Below is a small trained network, with its code and all its weights. Each question gives an input and a target symbol and asks what happens when units are switched off, that is, made to give their printed mean instead of their output.

import numpy as np


def w(rows, s, z=0):
    codes = np.array(rows[::2]) - 128.0
    scale = np.full(codes.shape[1], s)
    scale[-1] = z or s
    return codes * scale


def norm(h):
    return h / np.sqrt((h * h).mean(-1, keepdims=True) + 1e-5)


def f(y):
    return y / 2 * (1 + np.tanh(0.7978845608 * (y + 0.044715 * y**3)))


def softmax(a):
    e = np.exp(a - a.max(-1, keepdims=True))
    return e / e.sum(-1, keepdims=True)


def log_softmax(a):
    a = a - a.max(-1, keepdims=True)
    return a - np.log(np.exp(a).sum(-1, keepdims=True))


def net(x, mask):
    ids = ['ΣΩαβγηλτ'.index(c) for c in x.split()]
    T = len(ids)
    res = E[ids] + P[:T]
    r = norm(res)
    for j in range(3):
        rows = slice(3 * j, 3 * j + 3)
        q, k, v = (r @ M[0][rows].T for M in (Q, K, V))
        z = softmax(np.where(np.tri(T) > 0, q @ k.T / 3**0.5, -1e9)) @ v
        o = O[0][rows]
        res = res + np.where(mask[j], z, o[:, -1]) @ o[:, :-1]
    y = f(norm(res) @ A[0][:, :-1].T + A[0][:, -1])
    res = res + np.where(mask[3:11], y, B[0][:, -1]) @ B[0][:, :-1]
    return log_softmax(norm(res)[-1] @ U[:, :-1].T + U[:, -1])


Q, K, V, O, A, B = {}, {}, {}, {}, {}, {}
E = w([
[119,194,166,213,60],'Σ',
[71,158,94,105,84],'Ω',
[38,158,117,168,153],'α',
[141,127,54,145,165],'β',
[122,197,107,130,155],'γ',
[134,162,180,151,131],'η',
[130,157,111,3,131],'λ',
[130,177,179,101,70],'τ',
],0.023)
P = w([
[192,2,108,131,29],'0',
[78,106,136,116,138],'1',
[71,124,133,115,143],'2',
[75,135,127,112,154],'3',
[75,138,116,113,161],'4',
[69,143,115,114,171],'5',
[77,150,119,120,176],'6',
[74,160,104,120,190],'7',
[76,161,112,127,192],'8',
[79,172,97,122,198],'9',
[75,174,107,137,192],'10',
[83,179,103,151,210],'11',
[98,170,109,155,218],'12',
],0.0079)
Q[0] = w([
[128,208,126,130,148],'head 0',
[88,142,184,113,134],'head 0',
[80,110,124,117,155],'head 0',
[146,170,217,120,67],'head 1',
[145,230,102,125,139],'head 1',
[160,162,110,141,139],'head 1',
[126,185,121,138,125],'head 2',
[135,109,158,129,142],'head 2',
[3,165,129,102,171],'head 2',
],0.028)
K[0] = w([
[153,43,124,152,86],'head 0',
[105,69,179,119,94],'head 0',
[90,81,148,103,148],'head 0',
[80,227,120,127,143],'head 1',
[228,221,109,120,111],'head 1',
[162,155,132,152,141],'head 1',
[185,175,93,129,104],'head 2',
[125,119,147,128,154],'head 2',
[103,253,108,110,169],'head 2',
],0.024)
V[0] = w([
[85,4,186,141,114],'head 0',
[34,189,92,77,84],'head 0',
[165,127,96,148,216],'head 0',
[46,74,152,71,186],'head 1',
[110,137,85,164,144],'head 1',
[77,65,199,162,152],'head 1',
[167,234,27,166,28],'head 2',
[198,163,146,42,104],'head 2',
[31,72,79,75,73],'head 2',
],0.016)
O[0] = w([
[83,121,230,103,177,124],'head 0',
[235,161,129,136,125,203],'head 0',
[96,34,135,172,83,56],'head 0',
[227,101,133,108,166,72],'head 1',
[117,92,91,124,154,129],'head 1',
[159,95,180,201,155,49],'head 1',
[183,137,62,138,7,247],'head 2',
[158,149,179,63,121,139],'head 2',
[38,162,99,75,76,136],'head 2',
],0.014,0.013)
A[0] = w([
[106,128,62,99,97,187],'neuron 0',
[66,149,195,107,67,129],'neuron 1',
[208,90,145,99,112,169],'neuron 2',
[99,182,139,193,154,185],'neuron 3',
[102,44,73,124,82,122],'neuron 4',
[118,135,101,35,204,127],'neuron 5',
[146,183,217,178,72,177],'neuron 6',
[150,102,253,92,75,2],'neuron 7',
],0.021,0.0049)
B[0] = w([
[61,128,109,158,186,249],'neuron 0',
[252,118,92,163,93,177],'neuron 1',
[88,80,102,167,180,166],'neuron 2',
[76,172,137,159,109,170],'neuron 3',
[142,99,203,14,148,177],'neuron 4',
[100,146,254,208,109,175],'neuron 5',
[136,41,218,125,168,201],'neuron 6',
[132,173,54,85,222,138],'neuron 7',
],0.021,0.014)
U = w([
[160,75,158,185,23,204],'Σ',
[143,162,82,76,1,202],'Ω',
[14,137,118,184,153,46],'α',
[79,67,147,58,127,219],'β',
[159,91,21,176,192,3],'γ',
[120,51,152,168,239,139],'η',
[112,195,198,60,109,140],'λ',
[245,134,123,75,135,193],'τ',
],0.0085,0.0018)

Each question gives the input, a string of symbols that net reads in full, and the target symbol t.
The units are the heads (3 rows each of Q, K, V and O) and the neurons (one row each of A and B). Each row of codes is followed by its name. A weight is (code - 128) times the scale printed after its matrix; where a second scale follows, it is the last column's (O, A, B and U).
mask holds one flag per unit, heads first, then neurons. A switched-off unit (its flag False) gives its mean, the last column of its rows in O or B, instead of its output. The means were averaged over made-up inputs and are rounded, as every weight is.
A unit's drop is (log p(t) with every unit on - log p(t) with that unit switched off) / (log p(t) with every unit on - log p(t) with every unit switched off).
The circuit of an input: a set's keep is (log p(t) with only the set's units on - log p(t) with every unit switched off) / (log p(t) with every unit on - log p(t) with every unit switched off). Starting from all 11 units, units are removed one at a time, each time the one whose removal leaves the highest keep (on an exact tie, the one counted first), for as long as the keep stays at least 0.8.
units of the circuit, in order: the units of the circuit, biggest drop first
most important unit: the unit with the biggest drop
k most important neurons: the k neurons with the biggest drops, biggest first
drop when u is switched off: that unit's drop, to one decimal
input λ α λ α α Σ η, target η: most important unit	neuron 6
input γ η η α λ λ Ω α τ Σ, target Ω: units of the circuit, in order	[head 1; head 2]
input β η α τ τ γ Σ Ω η τ β λ η, target β: units of the circuit, in order	[head 0; neuron 4]
input Σ τ Ω γ η, target α: 3 most important neurons	[neuron 1; neuron 4; neuron 6]
input η γ α β α α Σ α λ λ η η, target Σ: units of the circuit, in order	[head 0; neuron 1]
input Ω λ Σ τ α τ α Σ α γ η, target τ: units of the circuit, in order	[head 2; neuron 5]
input λ η τ η η λ Σ Σ λ η τ, target η: units of the circuit, in order	[neuron 6; head 2]
input α λ λ η γ, target η: units of the circuit, in order	[head 0; head 2; neuron 2]
input α η γ λ γ α η η α, target η: 2 most important neurons	[neuron 2; neuron 1]
input η τ β λ η β η γ Ω, target Σ: units of the circuit, in order	[neuron 1; head 1]
input λ τ η Ω η Σ η γ λ Σ Ω λ Ω, target γ: units of the circuit, in order	[head 2; neuron 2; head 1]
input α Σ τ λ Ω γ Σ η, target η: 3 most important neurons	[neuron 2; neuron 1; neuron 4]
input Σ τ Σ Σ τ γ Σ η λ λ η τ, target α: 3 most important neurons	[neuron 4; neuron 1; neuron 0]
input λ γ τ λ, target γ: most important neuron	[neuron 2]
input η γ η τ Σ α γ Ω α α λ γ, target Σ: 2 most important neurons	[neuron 1; neuron 0]
input Ω Σ β α γ β Σ, target τ: 3 most important neurons	[neuron 0; neuron 5; neuron 6]
input β Σ η γ Σ, target β: 3 most important neurons	[neuron 4; neuron 0; neuron 5]
input β τ γ α γ Ω, target β: units of the circuit, in order	[neuron 4; head 0]
input λ β λ τ α Σ Σ γ, target γ: units of the circuit, in order	[head 2; neuron 5]
input α γ α, target η: units of the circuit, in order	[head 1]
input γ γ λ Σ λ Σ γ Σ, target Ω: 2 most important neurons	[neuron 1; neuron 5]
input λ λ Σ α α α Ω τ η Ω α γ, target γ: drop when head 2 is switched off	0.5
